Here is a tiny trained network, its code and every weight. The questions are about switching its units off for an input and a class, where a switched-off unit gives its printed mean instead of its output.

import numpy as np


def w(rows, s, z=0):
    codes = np.array(rows[::2]) - 128.0
    scale = np.full(codes.shape[1], s)
    scale[-1] = z or s
    return codes * scale


def norm(h):
    return h / np.sqrt((h * h).mean(-1, keepdims=True) + 1e-5)


def f(y):
    return y / 2 * (1 + np.tanh(0.7978845608 * (y + 0.044715 * y**3)))


def log_softmax(a):
    a = a - a.max(-1, keepdims=True)
    return a - np.log(np.exp(a).sum(-1, keepdims=True))


def net(x, mask):
    res = np.array(x, float).reshape(1, 6) / 4 @ E
    u = 0
    for l in range(3):
        y = f(norm(res) @ A[l][:, :-1].T + A[l][:, -1])
        res = res + np.where(mask[u : u + 10], y, B[l][:, -1]) @ B[l][:, :-1]
        u += 10
    return log_softmax(norm(res)[-1] @ U[:, :-1].T + U[:, -1])


A, B = {}, {}
E = w([
[99,108,47,2],'x0',
[190,43,177,115],'x1',
[129,128,127,129],'x2',
[128,127,129,129],'x3',
[91,140,195,98],'x4',
[130,127,128,129],'x5',
],0.00071)
A[0] = w([
[113,83,152,70,141],'0.n0',
[83,252,124,216,1],'0.n1',
[142,206,123,163,123],'0.n2',
[148,167,115,149,78],'0.n3',
[185,71,121,29,82],'0.n4',
[134,218,108,199,84],'0.n5',
[42,170,55,63,83],'0.n6',
[144,145,132,116,131],'0.n7',
[143,174,97,185,85],'0.n8',
[172,51,181,195,113],'0.n9',
],0.0026,0.00088)
B[0] = w([
[84,113,147,51,196],'0.n0',
[124,42,184,103,178],'0.n1',
[92,36,124,159,152],'0.n2',
[143,87,139,161,88],'0.n3',
[44,76,129,124,227],'0.n4',
[137,32,142,121,162],'0.n5',
[154,254,100,115,253],'0.n6',
[114,131,124,127,131],'0.n7',
[169,47,134,154,119],'0.n8',
[204,231,111,87,242],'0.n9',
],0.0017,0.00047)
A[1] = w([
[192,2,179,162,136],'1.n0',
[119,89,73,60,224],'1.n1',
[72,150,162,162,106],'1.n2',
[165,35,79,88,49],'1.n3',
[54,159,152,71,89],'1.n4',
[60,154,118,101,3],'1.n5',
[114,92,77,43,223],'1.n6',
[128,37,63,48,195],'1.n7',
[82,171,58,121,19],'1.n8',
[179,166,119,111,145],'1.n9',
],0.0028,0.00074)
B[1] = w([
[89,172,77,103,245],'1.n0',
[183,121,184,247,236],'1.n1',
[98,75,143,98,125],'1.n2',
[111,149,223,248,133],'1.n3',
[142,109,204,180,178],'1.n4',
[119,131,171,200,114],'1.n5',
[193,118,184,212,254],'1.n6',
[160,95,209,250,236],'1.n7',
[158,183,130,168,129],'1.n8',
[143,123,109,126,150],'1.n9',
],0.0021,0.00081)
A[2] = w([
[96,100,109,115,204],'2.n0',
[62,80,131,95,20],'2.n1',
[92,177,144,97,2],'2.n2',
[123,144,44,94,185],'2.n3',
[63,54,155,53,106],'2.n4',
[140,85,160,16,6],'2.n5',
[155,93,185,115,222],'2.n6',
[132,90,156,164,251],'2.n7',
[99,165,138,99,5],'2.n8',
[111,4,50,167,98],'2.n9',
],0.004,0.00093)
B[2] = w([
[106,91,174,147,148],'2.n0',
[164,117,151,236,86],'2.n1',
[201,165,231,140,97],'2.n2',
[132,44,160,113,173],'2.n3',
[94,129,35,196,177],'2.n4',
[67,206,111,116,144],'2.n5',
[102,109,113,59,240],'2.n6',
[80,111,116,64,255],'2.n7',
[188,159,198,137,84],'2.n8',
[96,181,252,56,188],'2.n9',
],0.0024,0.00084)
U = w([
[47,44,226,71,250],'0',
[213,153,4,221,141],'1',
[222,60,58,35,93],'2',
[222,42,197,218,89],'3',
[22,143,88,241,132],'4',
[187,242,217,144,112],'5',
[63,224,47,45,39],'6',
],0.012,0.002)

Each question gives the input, the list of numbers given to net, and the class t.
The units are the neurons (one row each of A and B). Each row of codes is followed by its name. A weight is (code - 128) times the scale printed after its matrix; where a second scale follows, it is the last column's (A, B and U).
mask holds one flag per neuron, layer by layer. A switched-off neuron (its flag False) gives its mean, the last column of its row in B, instead of its output. The means were averaged over made-up inputs and are rounded, as every weight is.
A unit's drop is (log p(t) with every unit on - log p(t) with that unit switched off) / (log p(t) with every unit on - log p(t) with every unit switched off).
most important unit: the unit with the biggest drop
top k neurons: the k neurons with the biggest drops, biggest first
top k neurons in layer l: the k neurons of layer l with the biggest drops, biggest first
drop when u is switched off: that unit's drop, to one decimal
input [-7,6,2,-8,2,-3], class 6: most important unit	2.n5
input [-8,-3,-1,5,4,-8], class 4: top 2 neurons	[0.n1 2.n4]
input [7,3,8,-3,-3,3], class 3: top 3 neurons in layer 1	[1.n7 1.n1 1.n6]
input [8,0,4,6,6,8], class 5: top 2 neurons	[0.n6 0.n5]
input [2,1,6,7,-5,6], class 3: top 2 neurons in layer 0	[0.n4 0.n9]
input [-2,5,3,-2,-3,4], class 2: top 2 neurons	[0.n9 2.n3]
input [0,-6,-7,7,-8,0], class 0: top 4 neurons	[0.n9 2.n9 0.n1 0.n5]
input [0,-3,3,8,7,-4], class 4: top 2 neurons in layer 0	[0.n9 0.n1]
input [2,2,8,8,0,8], class 3: top 2 neurons	[1.n6 1.n1]
input [8,-7,5,8,8,-8], class 5: top 2 neurons	[2.n2 0.n6]
input [-1,-1,-2,-4,7,-4], class 4: top 2 neurons	[2.n4 2.n1]
input [3,-3,6,4,0,1], class 1: top 2 neurons	[0.n6 2.n9]
input [8,-7,-2,-6,1,-1], class 5: top 3 neurons	[0.n6 2.n4 2.n2]
input [3,-2,3,-5,-4,6], class 1: top neuron	[0.n6]
input [0,-7,-7,-2,-5,2], class 0: top 2 neurons in layer 0	[0.n9 0.n1]
input [7,0,-7,7,-6,-2], class 1: top 2 neurons in layer 0	[0.n6 0.n1]
input [7,8,-3,0,-5,6], class 3: top 3 neurons	[1.n7 1.n1 1.n6]
input [-5,1,-6,-6,4,2], class 6: top 2 neurons	[2.n5 0.n9]
input [-5,2,5,4,6,-7], class 6: top 3 neurons	[2.n5 0.n9 0.n4]
input [-5,-2,3,1,5,-3], class 4: top 2 neurons	[2.n4 2.n1]
input [8,-7,1,-6,1,6], class 5: top 2 neurons	[0.n6 2.n4]
input [-5,1,2,3,-8,-3], class 2: top 3 neurons in layer 0	[0.n9 0.n4 0.n0]
input [8,2,4,4,-7,-8], class 3: top 2 neurons in layer 1	[1.n7 1.n1]
input [8,1,7,3,0,-2], class 3: top 3 neurons in layer 0	[0.n9 0.n4 0.n1]
input [0,-4,2,-6,-8,-6], class 0: top 2 neurons in layer 0	[0.n9 0.n5]
input [0,7,5,-6,-2,3], class 2: top 2 neurons in layer 0	[0.n9 0.n1]
input [-6,-5,-7,-7,-3,1], class 0: drop when 2.n9 is switched off	0.3
input [-3,2,-6,4,3,-7], class 6: drop when 2.n9 is switched off	0.0
input [-2,8,-6,1,7,4], class 6: drop when 2.n5 is switched off	0.2
